[[ 1.59 -4.32 -2.81 -4.18 -3.72  0.90 -4.08 -0.03  1.93 -4.32]
 [-3.02  2.84  1.32  2.70  2.25 -2.32  2.61 -1.40 -3.36  2.84]
 [ 2.71 -0.94 -4.45  0.21  1.43  3.39  0.54  3.81  1.23 -0.94]]
:
[[-0.94  1.23  3.81  0.54  3.39  1.43  0.21 -4.45 -0.94  2.71]
 [ 2.84 -3.36 -1.40  2.61 -2.32  2.25  2.70  1.32  2.84 -3.02]
 [-4.32  1.93 -0.03 -4.08  0.90 -3.72 -4.18 -2.81 -4.32  1.59]]

[[-1.01 -0.14 -4.92 -2.01 -1.73]
 [-2.05 -2.74  0.39  2.63  3.56]
 [-0.31  3.37  1.85 -0.58 -4.47]
 [-2.84  4.17  1.07 -1.85  1.42]
 [-3.53  1.43  2.29  2.30 -2.53]]
:
[[-2.53  2.30  2.29  1.43 -3.53]
 [ 1.42 -1.85  1.07  4.17 -2.84]
 [-4.47 -0.58  1.85  3.37 -0.31]
 [ 3.56  2.63  0.39 -2.74 -2.05]
 [-1.73 -2.01 -4.92 -0.14 -1.01]]

[[ 0.03  6.03  2.59  2.03 -2.30 -2.33]
 [ 1.76  0.32  2.86 -1.03 -2.89 -0.74]
 [ 3.05 -2.02  0.44 -2.94 -1.50  0.94]
 [-1.35  0.71  1.09  3.07  0.15 -3.02]]
:
[[-3.02  0.15  3.07  1.09  0.71 -1.35]
 [ 0.94 -1.50 -2.94  0.44 -2.02  3.05]
 [-0.74 -2.89 -1.03  2.86  0.32  1.76]
 [-2.33 -2.30  2.03  2.59  6.03  0.03]]

[[-2.78 -1.83 -4.34  0.91]
 [-1.90 -1.89 -1.63  4.10]
 [ 1.71  1.75  4.88 -1.33]
 [ 1.16  1.19  2.62 -0.62]
 [-0.67 -1.32 -0.37  2.64]
 [-1.15 -1.29 -1.75  3.68]
 [ 0.26  0.36  1.80  0.61]
 [-0.55 -0.86  0.79  2.43]]
:
[[ 2.43  0.79 -0.86 -0.55]
 [ 0.61  1.80  0.36  0.26]
 [ 3.68 -1.75 -1.29 -1.15]
 [ 2.64 -0.37 -1.32 -0.67]
 [-0.62  2.62  1.19  1.16]
 [-1.33  4.88  1.75  1.71]
 [ 4.10 -1.63 -1.89 -1.90]
 [ 0.91 -4.34 -1.83 -2.78]]

[[-3.87 -3.34  5.07  0.05 -0.67 -3.80]
 [-1.07  0.68  2.63  2.33  1.95 -2.26]
 [ 0.48 -1.23  1.43  1.43  2.41 -2.33]
 [-4.90  5.73  5.67  4.63 -4.31  3.11]
 [-4.07 -4.54  3.98 -2.95 -0.06 -3.55]
 [ 0.47 -3.32  0.96 -0.81  3.17 -3.39]
 [ 4.02 -3.73 -3.00 -0.60  2.87 -3.55]
 [ 3.33 -4.69 -0.16  1.15 -0.75 -2.63]
 [ 4.31 -5.29 -4.42 -0.75  3.54 -1.61]
 [-2.23  2.16 -3.00 -3.08 -3.34  2.24]
 [ 4.90  1.43  0.57  2.30 -0.20  3.23]
 [ 4.33  4.57 -2.54  4.02  4.43  3.14]]
:
[[ 3.14  4.43  4.02 -2.54  4.57  4.33]
 [ 3.23 -0.20  2.30  0.57  1.43  4.90]
 [ 2.24 -3.34 -3.08 -3.00  2.16 -2.23]
 [-1.61  3.54 -0.75 -4.42 -5.29  4.31]
 [-2.63 -0.75  1.15 -0.16 -4.69  3.33]
 [-3.55  2.87 -0.60 -3.00 -3.73  4.02]
 [-3.39  3.17 -0.81  0.96 -3.32  0.47]
 [-3.55 -0.06 -2.95  3.98 -4.54 -4.07]
 [ 3.11 -4.31  4.63  5.67  5.73 -4.90]
 [-2.33  2.41  1.43  1.43 -1.23  0.48]
 [-2.26  1.95  2.33  2.63  0.68 -1.07]
 [-3.80 -0.67  0.05  5.07 -3.34 -3.87]]

[[-3.87  1.92  2.29 -1.60 -3.31  1.75  2.54]
 [-2.75  0.67 -0.70 -2.42 -2.19  0.67  0.92]
 [ 1.14 -3.56 -3.51 -3.59  1.04 -2.22 -2.20]
 [-2.78  0.63 -0.69 -2.48 -2.21  0.63  0.90]
 [-4.31 -2.89  5.17  0.25  1.80 -3.97  2.36]
 [ 2.55  2.83 -1.64  1.78  1.51  3.29  3.59]]
:
[[ 3.59  3.29  1.51  1.78 -1.64  2.83  2.55]
 [ 2.36 -3.97  1.80  0.25  5.17 -2.89 -4.31]
 [ 0.90  0.63 -2.21 -2.48 -0.69  0.63 -2.78]
 [-2.20 -2.22  1.04 -3.59 -3.51 -3.56  1.14]
 [ 0.92  0.67 -2.19 -2.42 -0.70  0.67 -2.75]
 [ 2.54  1.75 -3.31 -1.60  2.29  1.92 -3.87]]

[[ 0.29  1.46 -1.92 -3.43 -4.32  0.87 -0.31 -0.41]
 [ 4.43 -2.21  1.06  0.73  2.79 -2.34 -0.07  0.35]
 [ 1.60 -2.02  2.09  0.70  2.79 -2.38 -0.31  0.35]
 [-5.27 -2.02  1.12  1.07  2.79 -1.32 -0.43  0.35]
 [ 1.61 -2.02  2.02  0.71  2.79 -2.39 -0.31  0.29]
 [-2.47 -2.02 -0.95  0.73  2.79 -3.52 -0.31  0.35]
 [ 0.88  0.95 -0.35  2.63 -3.03  0.79 -0.31  2.25]]
:
[[ 2.25 -0.31  0.79 -3.03  2.63 -0.35  0.95  0.88]
 [ 0.35 -0.31 -3.52  2.79  0.73 -0.95 -2.02 -2.47]
 [ 0.29 -0.31 -2.39  2.79  0.71  2.02 -2.02  1.61]
 [ 0.35 -0.43 -1.32  2.79  1.07  1.12 -2.02 -5.27]
 [ 0.35 -0.31 -2.38  2.79  0.70  2.09 -2.02  1.60]
 [ 0.35 -0.07 -2.34  2.79  0.73  1.06 -2.21  4.43]
 [-0.41 -0.31  0.87 -4.32 -3.43 -1.92  1.46  0.29]]
